Below are the code and all the weights of a small trained network. Each question names an input and a class and asks about switching units off, where a switched-off unit gives its printed mean instead of its output.

import numpy as np


def w(rows, s, z=0):
    codes = np.array(rows[::2]) - 128.0
    scale = np.full(codes.shape[1], s)
    scale[-1] = z or s
    return codes * scale


def norm(h):
    return h / np.sqrt((h * h).mean(-1, keepdims=True) + 1e-5)


def f(y):
    return np.maximum(y, 0)


def log_softmax(a):
    a = a - a.max(-1, keepdims=True)
    return a - np.log(np.exp(a).sum(-1, keepdims=True))


def net(x, mask):
    res = np.array(x, float).reshape(1, 8) / 4 @ E
    u = 0
    for l in range(3):
        y = f(norm(res) @ A[l][:, :-1].T + A[l][:, -1])
        res = res + np.where(mask[u : u + 13], y, B[l][:, -1]) @ B[l][:, :-1]
        u += 13
    return log_softmax(norm(res)[-1] @ U[:, :-1].T + U[:, -1])


A, B = {}, {}
E = w([
[69,104,136,149],'x0',
[163,138,141,121],'x1',
[181,144,91,124],'x2',
[129,64,166,150],'x3',
[74,84,108,92],'x4',
[125,105,96,131],'x5',
[159,100,126,76],'x6',
[146,114,110,254],'x7',
],0.0047)
A[0] = w([
[229,174,172,114,128],'0.n1',
[155,28,55,241,81],'0.n2',
[102,174,20,77,208],'0.n3',
[198,152,47,49,68],'0.n4',
[141,34,1,86,252],'0.n5',
[116,194,105,139,108],'0.n6',
[83,147,157,25,174],'0.n7',
[127,47,192,74,110],'0.n8',
[189,117,130,226,182],'0.n9',
[20,120,45,118,77],'0.n10',
[104,204,251,210,158],'0.n11',
[18,130,114,96,100],'0.n12',
[21,161,180,139,140],'0.n13',
],0.0059,0.0033)
B[0] = w([
[138,140,82,94,195],'0.n1',
[2,122,183,207,219],'0.n2',
[145,110,121,153,228],'0.n3',
[179,114,100,131,188],'0.n4',
[210,199,168,153,254],'0.n5',
[153,184,166,134,158],'0.n6',
[94,64,118,185,245],'0.n7',
[102,34,176,107,194],'0.n8',
[58,162,134,149,229],'0.n9',
[132,93,47,153,183],'0.n10',
[80,206,108,31,223],'0.n11',
[172,77,16,156,195],'0.n12',
[198,153,67,82,209],'0.n13',
],0.0059,0.0042)
A[1] = w([
[102,121,229,247,106],'1.n1',
[89,93,67,123,64],'1.n2',
[141,32,173,63,152],'1.n3',
[137,160,112,3,59],'1.n4',
[94,85,28,105,3],'1.n5',
[155,174,166,142,120],'1.n6',
[35,98,131,7,128],'1.n7',
[178,113,113,59,138],'1.n8',
[121,55,203,57,89],'1.n9',
[103,80,143,251,157],'1.n10',
[93,141,64,196,224],'1.n11',
[100,63,244,72,86],'1.n12',
[52,168,144,91,130],'1.n13',
],0.0067,0.0027)
B[1] = w([
[27,137,146,83,218],'1.n1',
[169,62,103,14,164],'1.n2',
[153,119,209,254,209],'1.n3',
[83,129,156,232,185],'1.n4',
[203,5,26,137,173],'1.n5',
[166,121,130,53,156],'1.n6',
[177,35,30,221,201],'1.n7',
[162,130,155,230,196],'1.n8',
[135,52,204,223,181],'1.n9',
[23,138,129,53,238],'1.n10',
[76,59,102,80,255],'1.n11',
[207,83,173,209,179],'1.n12',
[141,153,115,9,179],'1.n13',
],0.0049,0.0045)
A[2] = w([
[98,115,75,186,154],'2.n1',
[64,85,92,195,5],'2.n2',
[128,58,212,123,98],'2.n3',
[120,64,213,70,175],'2.n4',
[89,222,161,120,92],'2.n5',
[117,179,80,154,65],'2.n6',
[127,96,75,104,114],'2.n7',
[58,148,122,208,21],'2.n8',
[132,187,180,82,62],'2.n9',
[102,155,67,1,121],'2.n10',
[103,118,144,13,133],'2.n11',
[161,144,103,165,11],'2.n12',
[117,72,80,195,85],'2.n13',
],0.0077,0.0031)
B[2] = w([
[81,111,133,30,254],'2.n1',
[123,174,119,62,216],'2.n2',
[75,88,180,233,206],'2.n3',
[84,138,162,254,205],'2.n4',
[140,134,168,6,215],'2.n5',
[130,100,197,134,172],'2.n6',
[173,84,131,83,189],'2.n7',
[54,209,76,59,195],'2.n8',
[171,131,157,68,152],'2.n9',
[171,66,210,170,226],'2.n10',
[163,114,155,189,177],'2.n11',
[220,135,100,141,147],'2.n12',
[121,58,178,56,251],'2.n13',
],0.0064,0.0033)
U = w([
[107,48,115,78,102],'0',
[157,31,75,50,160],'1',
[3,197,144,50,217],'2',
[100,231,43,220,2],'3',
[67,105,209,161,144],'4',
[178,239,217,19,116],'5',
[255,194,111,120,187],'6',
[172,43,222,231,123],'7',
],0.01,0.0067)

Each question gives the input, the list of numbers given to net, and the class t.
The units are the neurons (one row each of A and B). Each row of codes is followed by its name. A weight is (code - 128) times the scale printed after its matrix; where a second scale follows, it is the last column's (A, B and U).
mask holds one flag per neuron, layer by layer. A switched-off neuron (its flag False) gives its mean, the last column of its row in B, instead of its output. The means were averaged over made-up inputs and are rounded, as every weight is.
A unit's drop is (log p(t) with every unit on - log p(t) with that unit switched off) / (log p(t) with every unit on - log p(t) with every unit switched off).
The circuit of an input: a set's keep is (log p(t) with only the set's units on - log p(t) with every unit switched off) / (log p(t) with every unit on - log p(t) with every unit switched off). Starting from the 12 units with the biggest drops (on a tie, the unit counted first), units are removed one at a time, each time the one whose removal leaves the highest keep (on an exact tie, the one counted first), for as long as the keep stays at least 0.8.
circuit, biggest first: the units of the circuit, biggest drop first
unit that matters most: the unit with the biggest drop
k most important neurons: the k neurons with the biggest drops, biggest first
top k neurons in layer l: the k neurons of layer l with the biggest drops, biggest first
drop of u: that unit's drop, to one decimal
input [-3,-7,3,-6,0,8,7,3], class 6: circuit, biggest first -> 0.n5
input [5,-5,-5,1,1,-7,2,-2], class 1: circuit, biggest first -> 0.n12, 0.n13, 1.n5
input [5,-3,-4,-6,7,5,-1,6], class 1: 2 most important neurons -> 0.n10, 0.n12
input [-2,2,-2,-2,-6,4,-6,-6], class 5: 2 most important neurons -> 1.n4, 0.n2
input [-6,-5,2,-8,1,2,-1,5], class 2: top 2 neurons in layer 0 -> 0.n13, 0.n11
input [-7,8,-3,8,-7,0,-5,2], class 5: 2 most important neurons -> 0.n11, 0.n7
input [-6,6,-5,-1,-4,5,5,5], class 2: top 3 neurons in layer 0 -> 0.n9, 0.n2, 0.n13
input [-5,-4,-1,1,-1,-7,5,6], class 2: 2 most important neurons -> 0.n2, 0.n9
input [1,7,5,-5,-7,-7,5,3], class 5: 2 most important neurons -> 1.n7, 0.n12
input [-1,-5,-8,-1,2,-1,-1,-5], class 1: 2 most important neurons -> 0.n12, 0.n13
input [0,2,6,-4,0,-2,-5,-1], class 6: top 2 neurons in layer 1 -> 1.n10, 1.n1
input [8,-4,5,-3,-3,-7,-7,-5], class 0: drop of 1.n4 -> 0.1
input [-1,8,-3,1,-4,-4,-4,4], class 5: drop of 0.n11 -> 0.3
input [3,0,1,-6,-6,7,2,-7], class 6: unit that matters most -> 0.n2
input [5,0,5,-1,7,2,-4,5], class 2: drop of 0.n2 -> 0.2
input [3,-2,6,-6,-6,-2,4,3], class 6: top 2 neurons in layer 0 -> 0.n2, 0.n4
input [2,7,5,-2,7,8,4,-1], class 6: top 2 neurons in layer 0 -> 0.n5, 0.n2
